Below is a small trained network, with its code and all its weights. Each question gives an input and a class and asks what happens when units are switched off, that is, made to give their printed mean instead of their output.

import numpy as np


def w(rows, s, z=0):
    codes = np.array(rows[::2]) - 128.0
    scale = np.full(codes.shape[1], s)
    scale[-1] = z or s
    return codes * scale


def f(y):
    return np.maximum(y, 0)


def log_softmax(a):
    a = a - a.max(-1, keepdims=True)
    return a - np.log(np.exp(a).sum(-1, keepdims=True))


def net(x, mask):
    res = np.array(x, float).reshape(1, 5) / 4 @ E
    y = f(res @ A[0][:, :-1].T + A[0][:, -1])
    res = res + np.where(mask, y, B[0][:, -1]) @ B[0][:, :-1]
    return log_softmax(res[-1] @ U[:, :-1].T + U[:, -1])


A, B = {}, {}
E = w([
[59,90,37,18],'x0',
[54,52,163,142],'x1',
[209,133,4,159],'x2',
[62,255,148,123],'x3',
[88,161,109,206],'x4',
],0.0083)
A[0] = w([
[80,198,136,137,100],'n1',
[150,26,116,107,113],'n2',
[146,132,157,150,107],'n3',
[114,132,81,100,74],'n4',
[80,145,116,162,186],'n5',
[179,114,114,167,194],'n6',
[80,147,65,147,247],'n7',
[185,114,191,166,253],'n8',
[79,145,190,99,55],'n9',
[124,46,99,125,201],'n10',
[62,150,120,88,147],'n11',
[109,110,162,165,203],'n12',
[168,31,143,68,139],'n13',
[108,140,155,44,22],'n14',
[83,9,154,119,207],'n15',
[138,125,54,67,90],'n16',
[169,159,87,193,152],'n17',
[145,43,128,95,160],'n18',
[115,151,45,85,204],'n19',
[87,85,58,203,187],'n20',
[113,143,190,148,135],'n21',
[143,113,40,127,136],'n22',
[217,172,54,222,142],'n23',
[205,148,181,213,139],'n24',
[156,156,81,172,207],'n25',
[106,97,97,139,154],'n26',
[135,67,129,95,137],'n27',
[163,126,148,151,121],'n28',
[162,128,113,161,134],'n29',
[68,168,153,45,53],'n30',
[100,231,170,75,188],'n31',
[222,77,140,116,107],'n32',
[94,180,144,164,32],'n33',
[106,77,133,173,127],'n34',
[166,106,132,106,163],'n35',
],0.012,0.0038)
B[0] = w([
[84,142,111,93,189],'n1',
[115,82,98,105,195],'n2',
[194,208,122,111,161],'n3',
[119,131,145,122,161],'n4',
[132,156,139,135,172],'n5',
[116,135,83,116,195],'n6',
[100,160,108,188,193],'n7',
[168,213,118,164,232],'n8',
[129,114,196,104,186],'n9',
[138,70,120,166,195],'n10',
[56,124,116,124,192],'n11',
[131,150,138,167,185],'n12',
[201,61,75,85,205],'n13',
[124,91,150,99,168],'n14',
[126,65,98,172,225],'n15',
[146,128,145,109,191],'n16',
[213,110,102,144,199],'n17',
[136,75,86,120,193],'n18',
[129,104,158,179,208],'n19',
[101,122,158,218,188],'n20',
[116,169,134,136,188],'n21',
[140,115,143,146,192],'n22',
[255,132,103,128,247],'n23',
[170,196,104,121,245],'n24',
[207,131,133,175,196],'n25',
[110,98,158,141,159],'n26',
[138,84,101,124,173],'n27',
[127,191,65,145,167],'n28',
[141,99,107,120,168],'n29',
[83,112,147,59,199],'n30',
[81,133,166,109,230],'n31',
[135,127,84,117,198],'n32',
[112,127,79,121,168],'n33',
[90,115,151,169,169],'n34',
[183,146,93,137,163],'n35',
],0.0081,0.011)
U = w([
[65,169,122,31,143],'0',
[131,116,132,129,8],'1',
[157,145,217,250,189],'2',
[38,118,34,175,175],'3',
[203,142,42,140,124],'4',
[180,28,175,99,141],'5',
[133,114,144,140,15],'6',
[83,126,182,138,84],'7',
],0.011,0.013)

Each question gives the input, the list of numbers given to net, and the class t.
The units are the neurons (one row each of A and B). Each row of codes is followed by its name. A weight is (code - 128) times the scale printed after its matrix; where a second scale follows, it is the last column's (A, B and U).
mask holds one flag per neuron, in row order. A switched-off neuron (its flag False) gives its mean, the last column of its row in B, instead of its output. The means were averaged over made-up inputs and are rounded, as every weight is.
A unit's drop is (log p(t) with every unit on - log p(t) with that unit switched off) / (log p(t) with every unit on - log p(t) with every unit switched off).
The circuit of an input: a set's keep is (log p(t) with only the set's units on - log p(t) with every unit switched off) / (log p(t) with every unit on - log p(t) with every unit switched off). Starting from the 12 units with the biggest drops (on a tie, the unit counted first), units are removed one at a time, each time the one whose removal leaves the highest keep (on an exact tie, the one counted first), for as long as the keep stays at least 0.8.
circuit, biggest first: the units of the circuit, biggest drop first
most important unit: the unit with the biggest drop
top k neurons: the k neurons with the biggest drops, biggest first
drop when u is switched off: that unit's drop, to one decimal
input [-7,4,4,6,4], class 4: circuit, biggest first	(n23 n24)
input [-5,4,5,4,8], class 4: circuit, biggest first	(n23)
input [-8,-8,-2,8,-3], class 4: top 3 neurons	(n24 n33 n23)
input [-5,0,3,7,6], class 4: top 2 neurons	(n23 n33)
input [0,4,-3,-2,2], class 3: top 2 neurons	(n23 n25)
input [5,-6,4,5,5], class 2: top 2 neurons	(n19 n13)
input [0,6,-1,-5,2], class 3: top 2 neurons	(n23 n9)
input [-3,8,-3,8,-4], class 7: top 2 neurons	(n24 n9)
input [-2,5,-2,-8,6], class 3: top 2 neurons	(n23 n2)
input [7,5,7,3,-6], class 3: top 2 neurons	(n23 n7)
input [1,-3,-2,-3,-1], class 5: drop when n7 is switched off	0.2
input [4,4,5,0,-4], class 5: drop when n13 is switched off	0.1
input [-8,2,1,-7,-4], class 4: drop when n28 is switched off	0.0
input [5,6,2,-1,-3], class 5: most important unit	n13
input [-6,6,1,-1,-5], class 4: drop when n19 is switched off	0.1
